Each row is followed by its group and then its class within the group.
[  2 -11   8 -20 -13   4  12   6   1  18   5  -2  -8  -8   4 -12  16  10
  73 -11  50]	<96>.X
[ -6   0   1   3 -13  11  11  -9  -4  15   3  23 -21 -19   9  -8   6   3
  53  17  20]	<86>.G
[  2   8   6  -6  -2  -4   5 -20   1   6   9   9  -3 -12   0 -21   1   8
  33 -17   1]	<86>.N
[ -1   2   4  -3  -7   2  -5   4  13 -14   3  16   0  -8  -4  -7  13   8
  50 -14  -1]	<86>.G
[ -4   2  17 -26 -27   7   8   1  14   8  -2  23  -9 -20   4   5  13   7
  75 -12  15]	<86>.N
[  6   3  -3 -15 -13   0  -2   2   1   0   7   1   4 -20  -9  -5   5  15
  50 -10   7]	<86>.N
[  1  -4  14 -12  -6   1   6  -9 -20  15   5  -4  -2 -14  13  -3  17  10
  40  -8  20]	<86>.G
[  7   3  -9 -17 -20   5   6   6  18   0   5  -4  -5 -51   4  -4 -22   7
  72  -2  28]	<96>.F
[ -7   4 -18   1   5 -12   2  -6   6   6 -12  11  -7 -13   8  -7   8  -1
  67  -6  25]	<86>.G
[  1   9   5 -18 -17  11   5   2  33   0 -12 -10   7 -14  16  -8  -5   9
  43 -15  19]	<96>.F
[ -2   2   0 -24   3  -5   1   1   6   3   0   3 -14 -10   1  -5  13  11
  72   2  16]	<86>.G
[-10  -6  -1   0  -4   3   3  -2  12   4  -2   9  -9 -23   7  -5   0   6
  37 -13  12]	<86>.G
[ -3 -23 -22 -11  -7   2   5 -17   1   8  -5   8 -14 -11   8  -4  -3  29
  54  -2   0]	<86>.N
[  1   2  -6  -2 -20   0 -13 -10   2   3  12 -10 -10  -9  -9   4  10   8
  55  -1  12]	<86>.E
[  4   5  -3 -15 -25   4  10   5   7   6  13  -2 -14 -24   7  -1  13  11
  80  -9  15]	<86>.N
[ -4   7   8  -5  -7  -1  -2   2   2   4  -7 -16  -2 -18   8 -21  16  15
  18 -21   5]	<86>.N
[  8   0   2  -5 -36  13  -5  11  18  -9  -8 -18  -5 -19  22  -4  -1  23
  91  13  19]	<96>.H
[ -3  13 -15 -34 -23  -8   1   2  16  17   0 -19   6 -14   9 -12  18   5
  96  -7   4]	<96>.X
[  0 -13 -11 -14 -28  10  -1  -3  18   6  -4 -30  -2 -14  11  -3  -8   6
  76 -13  14]	<96>.F
[ -3  -6   7  -3  -2  -4  -2  -3   3   9 -10  -8  11 -11   7  -6   1  18
  20 -10  17]	<86>.E
[  6   7  10   0 -19  17  -3   3  12   2   0   4  -1  -9  -4 -10  20  18
  44  -8   8]	<86>.E
[  5   3   3 -11 -30   2  12   2   1   9  -8 -31  -8 -10   9   2   4  11
  87 -11  14]	<96>.F
[  1  -2   6  -5 -17   5   1  -4   3   7   0 -14 -18 -20  16  -3  -2   9
  52 -18   9]	<86>.N
[  9  -3  -2 -12 -16   2  14   4  -4  11  -1  21 -19 -13   4  -8  13   7
  45   0  14]	<86>.G
[ -4  -7  -2 -10 -32  -8  23  -1   0  14  -5  17  -9 -48 -13  -4  16  -6
  71  -6  22]	<86>.N
[  2  -1   4 -19 -21   0  22   5  24   3 -15   0  -4 -26   2   9  12   6
  95   1  16]	<96>.F

Each row is followed by its group and then its class within the group.
[  0 -10  -3  -4  -2   5   7   2   1   0  -2  -1   5   7   9   2   2   4
  -4   1  -7]	kige.L
[  3  -5 -10  -2   1   3  16   7   2  -3  -2  -5   7   6   6  -1  -1   5
  -4   3  -4]	kige.M
[  4   3  -2   9  -4   6  -7  -4  -2   6   2  -1  -4  -6 -17   1   2  10
  -9   4   3]	tagol.C
[-3 -7  4 -6  2  2 12  6  1 -3 -5  0  5 11 18 -3  0  3  0  4 -8]	kige.L
[  2   1  -2   0   0   7   8   2 -10  -2  -5  -5   4   3   8   3   1   4
  -2   4  -1]	kige.Z
[ 1 -6 -6  0 -5  2 12  6 -2 -8 -6 -2 10  4  7 -1  2  7 -5  4 -4]	kige.M
[  6  -3  -3   2  -1  -1   1  -1   2   8  -2  -2  -3  -5 -11  -1   5   7
  -9   6   0]	tagol.U
[  0 -10   1  -8   1  11  10   6   2  -6  -9   0   7  12   8   6   1   2
  -1   0 -11]	kige.Z
[ 1  0 -1  9 -5 -4  5  3  1  5 15 -5  7  3  0  0 -2  7  1 -5  7]	buru.K
[ -3  -1  -3   0   3   2  -2 -21   3   0  -6   0  -3   3 -12   4   2   0
 -10   5   1]	tagol.C
[ 1 -4 -4 -4  0  4  6  0 -4  0 -8 -4  6  0  7  3  8  2 -2  1 -1]	kige.Z
[  1  -1  -3  -1   3   2   5   0  -1   4   0   1  -2  -1 -10  -2   4   8
  -8   6   0]	tagol.U
[ 0 -6 -2  5 -3  4  2  4 -3  7  9 -2  0  8  5 -7  1  0  0  0  8]	buru.D
[-1 -8  1 -7 -3  0 11  5 -1 -4 -7 -2  6  6 14  1  1  2 -2  3 -5]	kige.L
[ 0 -3 -3 -3  2  0  5 -3  2  5 -3 -2 -3 -3  0  0  5  5 -9  7 -2]	tagol.U
[ 0 -1 -2  8 -2  2  0  2  0  3  9 -1  3  8  4 -5 -1  0  1 -1  8]	buru.D
[  3  -4  -4   1  -3   3   1  -2   2   2  -3   0  -2   1 -12   2   2   4
  -7   1  -4]	tagol.U
[-4 -6 -4 -1  0  3  9  2  1 -1 -4 -1  4  3  9 -2  2  3  0  3 -6]	kige.L
[-7 -2 -2 -4  5  7  5  4 -7 -3 -5  1  7 10  4  5  4  3 -3  3 -3]	kige.Z
[-2 -5 -5  5 -8  0  0  0 -3  5  4  0  5  6  6  2  2  3  1 -3  9]	buru.D
[  2 -12  -5   1  -2   2   6   3   0   3  -8  -6   4   2   7   5   5   3
  -7   6   1]	kige.Z
[  1 -10  -3  -5  -2   0  13   3  -1   2  -9  -2   5   7   5   0   5   5
  -9   2  -7]	kige.L
[-3 -1 -5 10 -5 -1  7  3  2  4  8 -1  7  4 10 -1  2  4  0 -4  4]	buru.K
[ 0 -4 -1  1  1 -6  5 -3  5  5 -3 -5  2 -4 -5  1  5 13 -8  4  3]	tagol.U
[  6   0  -4   4   8   3   3  -1   1   4  -1  -2  -4  -3 -12  -2   3   9
  -9   4  10]	tagol.P
[ 1 -5 -2 -4  2  2 10  2 -3  1 -6 -6  7  0  8 -5  3  6 -5  2  0]	kige.Z
[ 1 -6 -2 -4  3  4 10  4  0 -4 -7 -3  5  4 12 -6  2  8 -1  4 -5]	kige.M
[ 1 -5 -4 -1 -5  8 12  8 -4 -1 -2 -3  8  7  4 -1 -2  4  0  2 -8]	kige.M
[ 3 -5 -1 -5  1  3  5  6 -2  1 -6 -4  5  1  3  2  3  4 -3  5  1]	kige.Z
[-2 -5 -3  0  2  1 12  7  1 -5 -5 -1  8  6  6  0 -4  5 -3  4 -4]	kige.M
[ 1 -2 -5 12 -4 -2  0  4 -1  6  7 -4  8  2  2 -1  5  5 -1 -4 11]	buru.K
[-1  2 -2  6 -2  5  3  9 -1  0 10  1  6 10  6 -1 -3  3  1 -4  9]	buru.K
[  0 -11  -1  -5  -3   0  14   2   3   1  -5  -3   4   6  12  -4   2   4
  -1   2 -10]	kige.L
[ 2 -3 -3 -3  1  5  2 -3 -2 -2 -6 -1  1  4 12  0  3  2 -8  1  2]	kige.Z
[ -1   1  -1   1   1   0   3  -1   2   3   2   3  -5  -1 -13   5   2   8
  -9   5   4]	tagol.U
[ -3  -3  -7   2   3   1   1   0   2   7   3  -1   1   0 -12  -2   5   1
 -10   5   2]	tagol.U
[  2   3  -2   3   2   2  -8  -3  -2   2   3  -3  -7  -5 -15   1   7   3
 -11   3   3]	tagol.C
[-5 -4 -1 -2  0  2  6  4  1 -5 -6  4  4 11 10 -1  1 -1 -1  2 -4]	kige.Z
[ -1  -6  -5   2   0  -3   0  -3  -1   5  -1  -3  -1  -4 -14   3   2   4
 -10   3  -8]	tagol.U
[  0  -2  -2   2  -2  -2   0  -1   0   2  -5  -3  13  -4 -10   3   9   9
  -8   5   4]	tagol.P

Each row is followed by its group and then its class within the group.
[  0   0   3  17   7   0  -2  -5  -2   1   6  10  -9  -3   0  -6  -1  13
 -11   5 -12]	ralal.(50)
[  3  -3   0  19   3   4  -2  -5   8   6  -1  13  -2  -3  -5 -14   1   6
 -17   3   4]	vav.(51)
[  6   0   6  17   4  12   1  -3   0  -7  -7  11   5   0   0   1  -1   1
   3  -8 -11]	Gafup.(82)
[ -1   1   5  13   3   3   0   1   1  -2  -3   0   2   2   3  -2  -3   5
   4  -5 -10]	Gafup.(72)
[  0  -2   6  16   0   9   0  -5   1   3   1   5  10  -2   1 -13  -1   4
   4  -8  -3]	Gafup.(60)
[ 4  0 -2  3  0  5 -3 -1 -1  2 -3  8 -4 -3 -3 -4  1  1 -8 -1 -3]	vav.(61)
[-1 -2  4 20  5  3  0 -3  1 -1 -1 10  1  1  1 -5  1  8 -1  0 -5]	Gafup.(60)
[  2  -4   2  10   9  -2   1   1   6   0  -5   7  -6  -2  -3 -11   3   5
  -6   1   0]	vav.(64)
[ 0  2  0  5  6 -7 -1 -1  6  0  4 -4 -2  3 -3 -6  0 -2 -2  2  8]	kapan.(80)
[ -1  -2  -1  12  -4  -3  -3  -2   9   2   4   4  -3  -1  -8 -13   1   9
 -10  -6  13]	kapan.(81)
[  1   0   0   5   5  -4  -3   3   9   3   3   3   1  10  -6 -10  -1   5
  -9  -3  11]	kapan.(81)
[ 4 -2  5 11 -2  5  2 -8  0  1 -5  6  6 -1  0 -8  1  5  7 -2 -5]	Gafup.(60)
[  0  -8   5  18  -2  -3  -1  -6  -9   0   6   5  -4  -2  -4 -10   0   6
   2   1 -11]	ralal.(56)
[  3  -2   6  12  -3   9   0  -2   3   0  -8   7  -1  -4   0 -11   0   7
   0  -6  -8]	Gafup.(82)
[ 0  0  7 19  7 -1  1 -2  4 -5 -1 -1  3  4  2 -2  0  5  6 -1 -6]	Gafup.(72)
[  0  -3  -2  14  10  -1  -2   0   6   3   4   9  -4  -1  -7 -11   2   9
 -15   4   4]	vav.(51)
[ 3 -2  2  5  7  3  1  0  3  3 -6  8 -4 -3 -5 -7  2  0 -7  3 -2]	vav.(51)
[ 4 -1 -1  6 13  1  1  1  1  2  0 13 -4 -1 -6 -7  0  6 -8  3 -4]	vav.(64)
[  7  -3  -3  -5  -3   0  -1   1   1   3  -4   9  -5  -2  -3  -1   0  -6
 -10  -2   3]	vav.(61)
[ 5  0 -1 -2  0  3  1 -1 -2  3 -3  5 -4 -2 -4  0  0 -5 -8  2 -4]	vav.(61)
[ 0 -2  5 14  1  3  2 -4  1 -1 -3  1  4  0  4 -5  0  6  8 -3 -3]	Gafup.(72)
[ 2  0  0  0 12  2  0  5  3 -1 -2  6  0 -3 -4 -9  1  8 -4  3  0]	vav.(64)
[-2  2  0 -2 10 -7 -3  7 10  1  4 -4 -4  1 -6 -9 -1  4 -8  1 10]	kapan.(80)
[ -1  -3   0  20   6   3  -2  -5   8   7   0  10   0  -3  -7 -14   3  10
 -15   5   7]	vav.(51)
[  3  -3  -1  11   9   1  -1   0   6   6  -4  10  -1  -3  -5 -13   3   8
 -11   1   6]	vav.(64)
[ 1 -1  5  9 14  0  1  1  6  2 -3  8 -4 -2 -4 -9 -1  6 -7  4  0]	vav.(64)
[  3  -1   1   8   5   0  -1   0   5  -5 -11   5  -2  -2  -5  -7   2   2
  -5   1   0]	vav.(64)
[-1  0  2 11  8 -9 -5  2  7 -3  4 -1 -6  3 -3 -9  1  1 -3  4  1]	kapan.(70)
[  2   6   1   9  13   2   0  -1   2  -5   1   8  -8   4  -2   2   0   4
 -12   4 -15]	ralal.(50)
[ -1  -2  -1   7   2 -11  -2  -2   8   4   6   1  -7   3  -5  -9  -2   3
  -9   4  11]	kapan.(70)
[ 3  1  6  7  2  3  0 -3 -1 -1 -2  0  3  0  5 -1 -4  4  5 -7 -8]	Gafup.(72)
[-1  0  4  8 10 -8  0  5  8  2  3  0 -8  0 -3 -9  2  5 -7  5  2]	kapan.(70)
[ 5 -3  7  7  1  7  1  0  0 -3 -3  6  4 -1 -1 -4  0  1 10 -5 -3]	Gafup.(60)
[  0  -1   0   6   6   3   0   1  -2  -4   1   4  -8  -2   0   1   0   4
  -6   4 -11]	ralal.(74)
[  7  -1   3   7  -2   6  -1  -1  -4  -2   0   7   6   0   7  -4  -1   1
   7 -12  -5]	Gafup.(60)
[-1 -3  4 14  2 10  0  1  1 -3 -7  7  4 -3  2 -3 -2  7 -3 -6 -7]	Gafup.(82)
[ -4   0   5  18   5  -3   0  -5  -3  -3   4   7  -8  -2  -4  -6   3   9
   1   6 -16]	ralal.(56)
[ 0 -3  4 25  2 10  1 -5  2 -3 -3 12 10 -3 -1 -7  1 10  2 -7  2]	Gafup.(82)
[ 4 -2 -2  3 11 -3  1  3  6 -4  0  8 -3  1 -6  0  1 -1 -8  9 -2]	vav.(64)
[-3 -2  1 19  1 -2 -3 -8 -3  1  7 12 -6 -4 -2 -7 -2  8 -6  1 -4]	ralal.(56)

Each row is followed by its group and then its class within the group.
[  3  -8  -2   8 -12  -5  -2   1   7  10  -3  -1   2  -3   0  16  11   1
  -1   9  -3]	<66>.funo
[ 1  1 -4 -8 -1 -1 -3 -3 10 -1 -4 -6 -1  1 -1  8 -1  3  4  4  0]	<71>.rivu
[ 0 -8 -5  3 -8 -5  2  8 -3 -2  0  0  3 -8  2  2  0 -1 -3 -7 -5]	<64>.rira
[-13  -5   2  -2  -6   0  -7   1   1   8  -4   1   0   0   5   1 -14  -3
  -1   5   7]	<66>.debi
[ -2 -14  -5   0  -3  -5   1   1   5   3   1   1   3  -9   1  -2  10  -1
  -3  -8 -10]	<64>.Rit
[ -6  -7  -4  -2  -3  -3   0   1  -3  -2   1   0   0 -10   1  -8  -3   1
  -1  -3   0]	<64>.Rit
[-9  3 -6  2 -5 -2 -3  0 -6 10 -4  3 -1  0  6  6 12 -2 -4  4  8]	<66>.funo
[-3 -5 -5  1 -2  2  1 -4 15  4 -2 -4  1  0 -4 11  0  2  5 12 -4]	<71>.gazu
[  3   6   1  -1  -8  -3   1   1  -5  11   3   6   3 -16  -1   3  15   0
  -1   6  -7]	<62>.Gofaz
[  2   4   0  -9  -3  -1   1  -2  10   6  -2  -2  -1 -11  -2   6  11   2
   5   9  -8]	<71>.rivu
[ 1 -5 -5 -7 -5 -3  3 -4  1  0 -1 -3 -2 -2  2 14 -8  1  5  6  1]	<71>.rivu
[-6 -5  0 -3 -6 -1 -3  1  0  9 -3  0  2  9  6  7  8 -3  0  2  4]	<66>.funo
[ -1   8   1   4  -5  -2  -1   0 -12   8   0   6   0 -11   0   2  14   0
   2   1  -2]	<62>.Gofaz
[ 4  3  0 -5 -6 -1  2 -3  6 -1 -3 -5 -1 -2 -1 14 -7  0  5  9  0]	<71>.gazu
[-4 -5 -3  2 -3  0 -3 -1  8  4 -1  0  2  4 -1  5 -9 -1 -2  6  6]	<66>.debi
[ 4  9 -6 -7 -8 -3  2 -7  8  2 -3 -3  2 -9 -2  9 14  3  3  5 -7]	<71>.rivu
